Below are the code and all the weights of a small trained network. Each question names an input and a class and asks about switching units off, where a switched-off unit gives its printed mean instead of its output.

import numpy as np


def w(rows, s, z=0):
    codes = np.array(rows[::2]) - 128.0
    scale = np.full(codes.shape[1], s)
    scale[-1] = z or s
    return codes * scale


def norm(h):
    return h / np.sqrt((h * h).mean(-1, keepdims=True) + 1e-5)


def f(y):
    return y / 2 * (1 + np.tanh(0.7978845608 * (y + 0.044715 * y**3)))


def log_softmax(a):
    a = a - a.max(-1, keepdims=True)
    return a - np.log(np.exp(a).sum(-1, keepdims=True))


def net(x, mask):
    res = np.array(x, float).reshape(1, 7) / 4 @ E
    u = 0
    for l in range(3):
        y = f(norm(res) @ A[l][:, :-1].T + A[l][:, -1])
        res = res + np.where(mask[u : u + 10], y, B[l][:, -1]) @ B[l][:, :-1]
        u += 10
    return log_softmax(norm(res)[-1] @ U[:, :-1].T + U[:, -1])


A, B = {}, {}
E = w([
[176,3,126],'x0',
[99,126,130],'x1',
[188,121,96],'x2',
[110,156,130],'x3',
[72,104,60],'x4',
[93,145,168],'x5',
[161,138,83],'x6',
],0.012)
A[0] = w([
[207,157,204,134],'L0N1',
[166,181,142,84],'L0N2',
[93,20,227,140],'L0N3',
[30,170,179,215],'L0N4',
[86,72,148,23],'L0N5',
[147,115,156,2],'L0N6',
[140,101,144,184],'L0N7',
[194,253,95,207],'L0N8',
[173,158,133,52],'L0N9',
[13,75,188,167],'L0N10',
],0.013,0.0067)
B[0] = w([
[190,203,235,187],'L0N1',
[213,139,236,139],'L0N2',
[238,177,163,224],'L0N3',
[101,243,107,251],'L0N4',
[199,121,177,128],'L0N5',
[123,176,104,111],'L0N6',
[175,112,126,167],'L0N7',
[137,63,231,254],'L0N8',
[206,122,228,122],'L0N9',
[254,230,101,226],'L0N10',
],0.011,0.0078)
A[1] = w([
[120,56,121,4],'L1N1',
[152,111,130,59],'L1N2',
[91,191,154,142],'L1N3',
[82,2,158,88],'L1N4',
[86,93,112,2],'L1N5',
[157,80,129,204],'L1N6',
[194,118,154,100],'L1N7',
[102,80,71,159],'L1N8',
[190,130,164,118],'L1N9',
[91,136,124,35],'L1N10',
],0.013,0.01)
B[1] = w([
[104,121,109,118],'L1N1',
[175,160,246,105],'L1N2',
[68,135,164,222],'L1N3',
[138,1,94,148],'L1N4',
[235,117,197,116],'L1N5',
[183,129,67,253],'L1N6',
[153,135,182,198],'L1N7',
[164,101,74,162],'L1N8',
[137,155,212,227],'L1N9',
[219,105,174,106],'L1N10',
],0.011,0.0055)
A[2] = w([
[2,51,32,120],'L2N1',
[187,118,146,180],'L2N2',
[102,171,143,240],'L2N3',
[98,73,44,38],'L2N4',
[168,113,128,21],'L2N5',
[127,120,128,11],'L2N6',
[104,182,239,175],'L2N7',
[104,203,175,131],'L2N8',
[29,65,121,36],'L2N9',
[86,111,133,2],'L2N10',
],0.0099,0.0095)
B[2] = w([
[136,52,137,155],'L2N1',
[120,83,131,212],'L2N2',
[79,70,117,254],'L2N3',
[228,107,163,129],'L2N4',
[128,142,222,111],'L2N5',
[172,146,157,111],'L2N6',
[128,10,166,249],'L2N7',
[145,53,124,190],'L2N8',
[166,111,147,120],'L2N9',
[248,183,210,115],'L2N10',
],0.011,0.0083)
U = w([
[237,150,190,249],'0',
[52,225,82,88],'1',
[47,109,121,26],'2',
[55,159,189,3],'3',
[159,38,3,87],'4',
],0.017,0.0059)

Each question gives the input, the list of numbers given to net, and the class t.
The units are the neurons (one row each of A and B). Each row of codes is followed by its name. A weight is (code - 128) times the scale printed after its matrix; where a second scale follows, it is the last column's (A, B and U).
mask holds one flag per neuron, layer by layer. A switched-off neuron (its flag False) gives its mean, the last column of its row in B, instead of its output. The means were averaged over made-up inputs and are rounded, as every weight is.
A unit's drop is (log p(t) with every unit on - log p(t) with that unit switched off) / (log p(t) with every unit on - log p(t) with every unit switched off).
The circuit of an input: a set's keep is (log p(t) with only the set's units on - log p(t) with every unit switched off) / (log p(t) with every unit on - log p(t) with every unit switched off). Starting from the 12 units with the biggest drops (on a tie, the unit counted first), units are removed one at a time, each time the one whose removal leaves the highest keep (on an exact tie, the one counted first), for as long as the keep stays at least 0.8.
units of the circuit, in order: the units of the circuit, biggest drop first
unit that matters most: the unit with the biggest drop
k most important neurons: the k neurons with the biggest drops, biggest first
top k neurons in layer l: the k neurons of layer l with the biggest drops, biggest first
drop when u is switched off: that unit's drop, to one decimal
input [-2,7,-2,-3,0,-2,5], class 4: units of the circuit, in order	(L0N1)
input [-2,2,-5,1,1,7,-6], class 1: units of the circuit, in order	(L0N4; L0N8)
input [2,8,-1,6,-1,4,5], class 1: units of the circuit, in order	(L0N4; L0N8)
input [-5,0,-1,-2,-1,1,8], class 2: units of the circuit, in order	(L0N10; L0N3)
input [2,5,-5,7,2,-2,-5], class 1: 3 most important neurons	(L0N4; L0N8; L0N1)
input [-4,0,6,0,4,-3,6], class 4: top 3 neurons in layer 0	(L0N10; L0N3; L0N1)
input [0,-5,-2,4,4,-8,-6], class 4: top 2 neurons in layer 0	(L0N4; L0N1)
input [-6,-2,-3,1,-1,3,3], class 3: 2 most important neurons	(L0N8; L0N4)
input [7,-1,5,-6,-2,-6,2], class 4: units of the circuit, in order	(L0N10; L0N8)
input [-8,7,6,-8,-3,-4,-6], class 3: 2 most important neurons	(L0N10; L0N3)
input [-5,8,-8,4,1,3,3], class 1: top 2 neurons in layer 0	(L0N4; L0N10)
input [-5,1,2,-2,-6,3,0], class 3: 2 most important neurons	(L0N10; L0N3)
input [-5,-3,-8,-1,-6,7,7], class 3: 2 most important neurons	(L0N3; L0N4)
input [-3,0,-4,-3,8,5,-4], class 1: most important neuron	(L0N10)
input [4,3,-8,5,8,4,-7], class 0: 3 most important neurons	(L0N10; L0N3; L0N5)
input [5,8,-8,7,3,7,-5], class 0: drop when L0N10 is switched off	2.1
input [0,-7,-6,8,1,-8,-6], class 1: drop when L0N4 is switched off	0.2
input [-1,-1,-5,5,0,-6,5], class 2: drop when L0N1 is switched off	-0.1
input [-8,-4,-2,-4,1,2,3], class 3: drop when L0N8 is switched off	0.2
input [-7,-5,3,4,3,8,1], class 3: unit that matters most	L0N8
